(in the rows, 128 means zero)
Each row has two labels, one from each of two sets.
[130 124  53 145 137 130 128 133 134 123 126 163 135 147 136 136 123 119
 141 167 112 122 107 133 116  72 126 135 158 122 131 134 160 154 152 124
 210 134 130 116  89 123 121 146 124 141 126 116 106 138 124 129 116 125
 130 129 129 129 136  98 126 144 122 128 136 128 112 136 127 126  88 126
 112 147 134 134 139 118 116 131 121 136 100 125 117 128 130 127 125 129
 136 130 124 128 131 111 121 123 130 132 130 128 130 108 119 135 136 134
 125 136 135 152  99 116 145 141 125 133 117 135 153 126 139 137 120 100
 116 125 129 122 111 104 117 143 126 140 127 142 113 137 124 116 123 135
 133 132 107 134 128 121]	U/C
[109 136  45 152 119 132 123 112 118 119 148  58 133 127 144 119 137  98
 169 136 118 135 177 128 132  39 121 120 145 120 126 137  70 125  46 130
 150 128 118 119 138 127 130 109 147 133 120 128 113 145 132 133 121 131
 124 133 119 121  97 116 107 147  91 129 126 130 120 135 118 125 159 134
 130 122 129 123 103 112 120 136 122 152  91 138 126 129 123 116 129 122
 120 157 130 137 115 153 122 134 125 117 136 118 126 105  98 132   4 133
 126 133 127 111 127 125 146 114 138 126 130  89 182 126 103 123 126 141
 120 120 124 135 146 120 142 140 113 130 128 132 105 120 126  91 102 128
 149 134  96 131 131 136]	U/C
[115 135 110 149  94 124 115 127 126 117 128   5 130 114 131 113 124 111
 148 127 120 132 171 126 168  92 121 109 122 112 132 125  79 114  50 122
  79 136 133 133 144 129 135 105 141 131 132 136 118 122 134 146 109 125
 130 125 126 118 111 120  86 140 102 122 125 126 128 130 107 127 173 128
 131 155 135 116 121 122 132 128 140 142 121 124 131 138 120 130 128 126
 125 127 127 131 133 162 123 138 125 109 129 125 129 107 101 135  17 128
 136 130 131 100 142 129 142 107 136 125 122 118 204 128 112 117 124 122
 141 116 131 138 159 115 135 128 119 106 127 127 120 126 122 109 111 124
 143 132 106 134 132 122]	Z/C
[110 136 103 140 107 128 122 105 124 118 121  60 125 118 130 121 127 130
 113 149 139 135 205 123 181  95 124 100 129 135 131 117 133  99  76 133
  82 132 113 131 115 132 149  92 162 130 122 136 120 109 137 133 111 133
 130 134 125 131 123 126 124 133 109 129 125 124 121 139  94 122 204 127
 131 135 133 114 116 131 121 125 147 151 134 125 150 144 128 133 127 129
 128 125 128 125 110 161 120 135 116 107 129 127 133 153 105 138  30 129
 133 128 130 129 142 135 127 127 148 134 134 109 128 134 106 115 118 145
 131 123 134 136 136 138 130 120 122 106 121 146 152 129 132 121  97 118
 140 137 105 126 137 120]	Z/P
[122 129 107 116 113 130 122 103 121 131 131  96 124 114 133 103 125 125
 160 105 127 139 179 131 152  93 131  97  97 133 124 124 113 109  99 127
 106 123 114 127 142 130 133 110 149 128 122 130 129 126 133 129 129 126
 127 131 127 128 110 144 125 124 117 129 123 131 125 133 131 131 173 128
 128  95 124 120 118 120 128 124 134 131 131 137 133 142 125 127 128 114
 127 130 135 142 118 146 135 145 124 121 128 131 130 120 128 125  29 128
 128 136 114 149 148 130 146 117 138 122 125 103 102 126 105 113 120 127
 126 131 125 136 136 132 140 125 117 118 114 146 137 123 127 126 119 127
 124 129 143 133 142 131]	B/P
[117 155 106 129 138 130 123 115 118 126 143  85 128 119 130 111 129 109
 178 108 116 139 179 118 127 128 126  95  94 115 121 129  97 122  90 132
 118 118 122 135 176 126 128 115 134 130 136 126 125 109 130 123 135 129
 131 144 131 117  95 152 108 134 111 121 122 127 136 125 145 132 174 132
 135  90 131 116 113 117 120 124 123 130 120 132 124 140 121 121 126 124
 119 154 135 134 127 155 137 131 124 119 131 122 130 111 119 126  28 126
 126 137 114 105 147 131 132  98 132 118 142 103  87 123  99 127 135 137
 122 118 122 137 153 134 152 135 117 122 120 131 119 121 124 102 114 137
 135 126 134 130 142 134]	Z/J
[122 131  77 149  96 127 127 123 127 126 133  26 131 120 136 113 123 100
 175 131 139 141 184 123 150  73 122 109 115 112 126 130  57 118  58 120
 116 131 124 125 127 127 134 116 140 133 133 129 125 119 133 140 111 126
 127 136 123 121 121 118 101 143  94 129 121 128 123 123 116 130 164 126
 129 115 131 121 120 117 127 127 125 147 110 126 124 141 115 115 127 113
 129 140 133 141 136 153 126 139 126 110 132 126 129 119 101 129   4 127
 127 145 128  88 126 131 147 116 130 122 132 107 184 131  96 122 119 121
 126 119 128 138 156 117 126 136 119 117 121 125 112 124 111  97 109 131
 143 131 108 130 134 128]	B/C
[120 133  64 128 106 134 128 115 122 135 143  70 133 132 135 110 123  98
 216  85 129 147 183 120 118  67 128 101 113 114 110 134  37 119  74 124
 152 117 117 119 162 117 131 121 135 125 129 124 137 117 124 125 122 123
 125 150 125 119 107 140 119 131 117 127 127 132 125 120 163 133 157 126
 128  55 139 124 114 108 128 131 118 132 116 133 126 147 118 112 123 125
 122 157 133 138 133 151 124 138 127 119 132 119 127 115 116 116   4 136
 130 143 120 104 129 126 154 116 131 117 146  86 131 122  96 125 132 135
 131 133 119 136 157 128 151 143 117 140 119 127 113 114 118  93 110 137
 132 126 126 124 139 143]	U/J
[112 134  20 144 116 133 128 111 112 125 138  85 130 136 140 116 123 102
 204 116 121 134 179 123 112  29 127 102 132 118 122 141  61 131  72 132
 181 125 107 121 139 120 127 118 141 136 126 122 119 117 132 125 112 125
 124 147 122 126 105 126 111 141  92 129 136 132 116 126 137 124 153 127
 125  84 131 126 127 105 118 134 117 143  97 128 129 132 122 113 125 121
 124 161 131 133 127 136 121 138 130 120 132 120 128 107 113 117   4 138
 127 140 123 132 126 124 152 117 136 118 137  86 150 120 102 124 120 133
 117 124 123 133 144 118 141 149 109 133 116 135 106 125 122  84 108 135
 139 132 120 134 142 139]	B/J
[121 132  76 145 114 132 119 123 120 127 137  69 134 126 132 119 149 100
 180 118 121 142 150 122 141 108 121 107 116 109 122 132 101 139  95 129
 148 130 126 130 146 132 122 125 144 138 133 131 122 120 127 133 122 120
 123 133 127 117 111 128  89 140 108 128 122 135 124 132 131 130 146 125
 122 125 132 122 125 119 122 131 129 107 109 127 124 142 119 119 125 127
 127 135 129 136 144 141 125 133 124 122 132 121 129  96 108 134  40 128
 126 137 133 108 123 124 153 109 132 120 127 121 136 127 102 127 125  99
 139 112 129 134 149 113 131 141 114 117 126 131 113 127 124 105 122 135
 140 125 109 131 140 125]	Z/C
[116 149  55 147 122 123 124 111 124 115 139  88 131 126 134 120 124 109
 155 133 107 134 172 130 147  96 125  94 126 119 128 127 136 134  85 125
 140 129 125 131 134 125 131 113 144 149 133 121 116 119 135 133 121 123
 128 137 129 126 103 124  92 149  95 131 127 133 122 133 102 127 163 125
 134 144 131 114 124 113 113 123 137 139 106 130 131 139 127 119 128 127
 122 142 127 136 127 142 128 134 122 122 132 123 132  99 120 138  51 128
 126 130 125 125 126 123 138 104 137 134 130 117 121 122 112 132 121 120
 130 112 132 137 145 117 133 136 113 114 122 142 111 122 123 105 112 128
 150 136 100 135 143 119]	B/C
